Here is a tiny trained network, its code and every weight. The questions are about switching its units off for an input and a class, where a switched-off unit gives its printed mean instead of its output.

import numpy as np


def w(rows, s, z=0):
    codes = np.array(rows[::2]) - 128.0
    scale = np.full(codes.shape[1], s)
    scale[-1] = z or s
    return codes * scale


def f(y):
    return np.maximum(y, 0)


def log_softmax(a):
    a = a - a.max(-1, keepdims=True)
    return a - np.log(np.exp(a).sum(-1, keepdims=True))


def net(x, mask):
    res = np.array(x, float).reshape(1, 6) / 4 @ E
    y = f(res @ A[0][:, :-1].T + A[0][:, -1])
    res = res + np.where(mask, y, B[0][:, -1]) @ B[0][:, :-1]
    return log_softmax(res[-1] @ U[:, :-1].T + U[:, -1])


A, B = {}, {}
E = w([
[64,51,142,12],'x0',
[36,93,60,153],'x1',
[211,2,120,166],'x2',
[109,79,205,82],'x3',
[126,83,63,85],'x4',
[249,212,118,58],'x5',
],0.0076)
A[0] = w([
[122,127,99,144,225],'N1',
[156,118,189,166,90],'N2',
[26,111,119,172,216],'N3',
[85,98,103,140,180],'N4',
[240,86,92,31,214],'N5',
[145,156,147,60,254],'N6',
[78,154,235,2,195],'N7',
[55,131,139,159,207],'N8',
[152,167,104,170,64],'N9',
[160,94,123,173,86],'N10',
[84,188,80,79,182],'N11',
],0.018,0.0065)
B[0] = w([
[122,244,144,4,179],'N1',
[171,196,134,126,169],'N2',
[113,37,142,83,244],'N3',
[168,95,115,116,191],'N4',
[120,20,140,57,255],'N5',
[7,145,188,110,216],'N6',
[84,149,10,84,251],'N7',
[149,132,101,58,210],'N8',
[176,139,143,174,180],'N9',
[209,167,81,106,168],'N10',
[54,185,80,166,216],'N11',
],0.022,0.015)
U = w([
[204,134,159,89,38],'0',
[129,136,224,121,20],'1',
[107,203,116,113,127],'2',
[80,95,50,2,238],'3',
[108,53,90,213,5],'4',
],0.0071,0.0033)

Each question gives the input, the list of numbers given to net, and the class t.
The units are the neurons (one row each of A and B). Each row of codes is followed by its name. A weight is (code - 128) times the scale printed after its matrix; where a second scale follows, it is the last column's (A, B and U).
mask holds one flag per neuron, in row order. A switched-off neuron (its flag False) gives its mean, the last column of its row in B, instead of its output. The means were averaged over made-up inputs and are rounded, as every weight is.
A unit's drop is (log p(t) with every unit on - log p(t) with that unit switched off) / (log p(t) with every unit on - log p(t) with every unit switched off).
The circuit of an input: a set's keep is (log p(t) with only the set's units on - log p(t) with every unit switched off) / (log p(t) with every unit on - log p(t) with every unit switched off). Starting from all 11 units, units are removed one at a time, each time the one whose removal leaves the highest keep (on an exact tie, the one counted first), for as long as the keep stays at least 0.8.
circuit, biggest first: the units of the circuit, biggest drop first
top k neurons: the k neurons with the biggest drops, biggest first
drop of u: that unit's drop, to one decimal
input [-8,-4,-6,-1,-1,-4], class 0: circuit, biggest first -> N7, N9
input [-3,6,-4,-6,-4,3], class 2: circuit, biggest first -> N5, N7
input [-4,-6,0,-5,6,-4], class 2: top 3 neurons -> N5, N3, N7
input [-4,-3,8,-7,-3,5], class 0: top 2 neurons -> N7, N9
input [-6,-6,-7,0,8,-4], class 2: top neuron -> N5
input [-5,-2,-1,3,-5,1], class 2: top 2 neurons -> N5, N3
input [-2,1,1,-3,-7,3], class 0: drop of N5 -> -0.1
input [-6,8,-7,4,2,7], class 2: drop of N5 -> 0.2
input [-8,-5,3,-4,7,-5], class 0: drop of N11 -> 0.1
input [-6,2,-2,4,-3,3], class 2: top 2 neurons -> N5, N3
input [-8,2,3,-3,-7,-8], class 0: drop of N5 -> 0.2
